Here is a tiny trained network, its code and every weight. The questions are about switching its units off for an input and a class, where a switched-off unit gives its printed mean instead of its output.

import numpy as np


def w(rows, s, z=0):
    codes = np.array(rows[::2]) - 128.0
    scale = np.full(codes.shape[1], s)
    scale[-1] = z or s
    return codes * scale


def f(y):
    return y / 2 * (1 + np.tanh(0.7978845608 * (y + 0.044715 * y**3)))


def log_softmax(a):
    a = a - a.max(-1, keepdims=True)
    return a - np.log(np.exp(a).sum(-1, keepdims=True))


def net(x, mask):
    res = np.array(x, float).reshape(1, 4) / 4 @ E
    y = f(res @ A[0][:, :-1].T + A[0][:, -1])
    res = res + np.where(mask, y, B[0][:, -1]) @ B[0][:, :-1]
    return log_softmax(res[-1] @ U[:, :-1].T + U[:, -1])


A, B = {}, {}
E = w([
[81,175,12,223,202,154,235,199,151],'x0',
[174,252,188,76,56,111,235,135,51],'x1',
[142,171,242,235,130,169,105,221,221],'x2',
[132,22,192,87,167,88,255,92,213],'x3',
],0.0037)
A[0] = w([
[127,176,241,217,124,138,108,167,197,131],'neuron 1',
[133,160,14,209,158,130,218,157,151,104],'neuron 2',
[124,234,81,161,124,122,2,142,65,102],'neuron 3',
[119,156,44,188,162,134,207,157,139,93],'neuron 4',
[122,30,76,159,165,134,45,128,169,101],'neuron 5',
[129,140,157,145,126,141,125,150,148,46],'neuron 6',
[141,94,238,54,106,124,28,96,106,117],'neuron 7',
[124,224,81,164,111,120,14,143,68,126],'neuron 8',
[121,99,18,39,125,113,149,73,73,91],'neuron 9',
[130,42,183,110,148,114,231,112,170,95],'neuron 10',
[126,187,250,221,124,128,102,168,209,103],'neuron 11',
[120,50,179,113,138,114,212,115,164,121],'neuron 12',
[139,240,192,80,114,126,219,126,76,115],'neuron 13',
[128,23,67,161,158,130,40,125,180,113],'neuron 14',
[128,56,178,111,146,105,215,115,163,90],'neuron 15',
[143,221,176,89,101,128,208,129,81,125],'neuron 16',
[117,103,41,55,125,113,143,86,79,107],'neuron 17',
[122,47,180,110,142,114,218,113,169,115],'neuron 18',
[120,161,21,202,151,135,214,155,153,125],'neuron 19',
[133,133,153,143,131,130,132,140,144,35],'neuron 20',
[131,131,129,130,123,131,118,120,124,18],'neuron 21',
[122,95,29,52,117,123,150,82,77,116],'neuron 22',
[148,104,216,70,105,121,41,97,113,102],'neuron 23',
[116,37,77,160,157,133,54,128,171,99],'neuron 24',
[122,95,141,122,122,133,153,124,136,253],'neuron 25',
[145,232,180,85,106,124,216,128,81,110],'neuron 26',
[148,99,204,78,102,122,57,103,113,135],'neuron 27',
[133,129,125,124,130,124,126,134,129,11],'neuron 28',
],0.0075,0.0044)
B[0] = w([
[154,80,101,115,157,112,133,189,88,249],'neuron 1',
[90,119,176,72,98,118,149,126,115,249],'neuron 2',
[147,142,106,102,82,201,134,151,163,249],'neuron 3',
[94,116,170,97,106,140,148,110,111,211],'neuron 4',
[112,118,140,195,91,119,117,137,140,216],'neuron 5',
[123,94,143,152,123,192,135,90,102,103],'neuron 6',
[83,126,168,71,103,103,161,135,119,254],'neuron 7',
[153,155,95,85,91,159,127,173,177,253],'neuron 8',
[145,70,124,139,146,160,138,173,79,221],'neuron 9',
[138,137,114,116,87,203,125,137,140,203],'neuron 10',
[147,60,112,132,145,153,137,175,69,246],'neuron 11',
[142,148,107,108,103,162,120,148,148,196],'neuron 12',
[108,115,129,191,96,102,104,147,154,232],'neuron 13',
[114,123,133,192,88,93,113,156,148,233],'neuron 14',
[134,134,118,125,95,198,127,122,133,181],'neuron 15',
[113,120,129,179,108,100,107,141,153,218],'neuron 16',
[148,90,124,134,150,138,131,163,100,200],'neuron 17',
[142,146,107,108,97,171,120,147,148,201],'neuron 18',
[99,129,165,61,105,87,141,144,123,253],'neuron 19',
[120,97,142,153,118,195,134,88,103,94],'neuron 20',
[115,103,147,152,114,196,139,80,108,86],'neuron 21',
[153,90,120,128,154,125,130,182,100,216],'neuron 22',
[87,121,166,96,110,139,158,112,111,217],'neuron 23',
[114,118,139,186,89,120,116,132,138,205],'neuron 24',
[151,177,82,65,133,4,105,245,176,242],'neuron 25',
[108,114,134,192,98,115,107,138,147,220],'neuron 26',
[100,136,151,88,122,100,146,136,125,217],'neuron 27',
[116,105,146,155,116,193,137,81,106,83],'neuron 28',
],0.031,0.0035)
U = w([
[61,139,226,72,119,103,182,109,107,129],'0',
[99,122,138,254,93,97,84,130,164,126],'1',
[179,190,70,99,102,228,122,132,170,120],'2',
[181,53,100,145,198,134,139,161,38,109],'3',
[158,225,98,126,226,51,108,105,152,251],'4',
[124,125,156,165,152,169,135,57,108,89],'5',
[125,129,146,148,137,175,134,74,114,84],'6',
[124,132,154,169,146,166,137,72,106,87],'7',
],0.0086,0.0031)

Each question gives the input, the list of numbers given to net, and the class t.
The units are the neurons (one row each of A and B). Each row of codes is followed by its name. A weight is (code - 128) times the scale printed after its matrix; where a second scale follows, it is the last column's (A, B and U).
mask holds one flag per neuron, in row order. A switched-off neuron (its flag False) gives its mean, the last column of its row in B, instead of its output. The means were averaged over made-up inputs and are rounded, as every weight is.
A unit's drop is (log p(t) with every unit on - log p(t) with that unit switched off) / (log p(t) with every unit on - log p(t) with every unit switched off).
The circuit of an input: a set's keep is (log p(t) with only the set's units on - log p(t) with every unit switched off) / (log p(t) with every unit on - log p(t) with every unit switched off). Starting from the 12 units with the biggest drops (on a tie, the unit counted first), units are removed one at a time, each time the one whose removal leaves the highest keep (on an exact tie, the one counted first), for as long as the keep stays at least 0.8.
circuit, biggest first: the units of the circuit, biggest drop first
most important unit: the unit with the biggest drop
top k neurons: the k neurons with the biggest drops, biggest first
drop of u: that unit's drop, to one decimal
input [7,8,-7,-3], class 1: most important unit -> neuron 13
input [6,-3,6,2], class 0: top 2 neurons -> neuron 2; neuron 19
input [4,-3,7,-7], class 2: top 4 neurons -> neuron 3; neuron 8; neuron 9; neuron 22
input [3,-3,1,-2], class 4: top 2 neurons -> neuron 7; neuron 23
input [-4,-2,5,-7], class 2: top 2 neurons -> neuron 3; neuron 8
input [3,0,-1,-3], class 4: top 3 neurons -> neuron 7; neuron 23; neuron 10
input [6,-4,-5,-8], class 2: top 3 neurons -> neuron 3; neuron 8; neuron 7
input [-2,8,-4,7], class 1: top 2 neurons -> neuron 13; neuron 26
input [-3,-7,-5,6], class 1: top 2 neurons -> neuron 14; neuron 5
input [0,5,7,-5], class 3: top 2 neurons -> neuron 11; neuron 1
input [-4,-7,-8,1], class 3: top 4 neurons -> neuron 9; neuron 22; neuron 17; neuron 13
input [-1,2,-8,8], class 2: top 4 neurons -> neuron 10; neuron 18; neuron 12; neuron 15
input [6,-7,-8,8], class 2: top 3 neurons -> neuron 10; neuron 18; neuron 12
input [4,1,6,-6], class 2: circuit, biggest first -> neuron 3
input [5,-7,8,4], class 3: top 3 neurons -> neuron 11; neuron 1; neuron 13
input [-4,-6,-5,-1], class 1: drop of neuron 11 -> 0.1
input [6,-4,6,-6], class 0: drop of neuron 17 -> 0.1
input [-4,-1,-2,-5], class 2: drop of neuron 19 -> 0.6
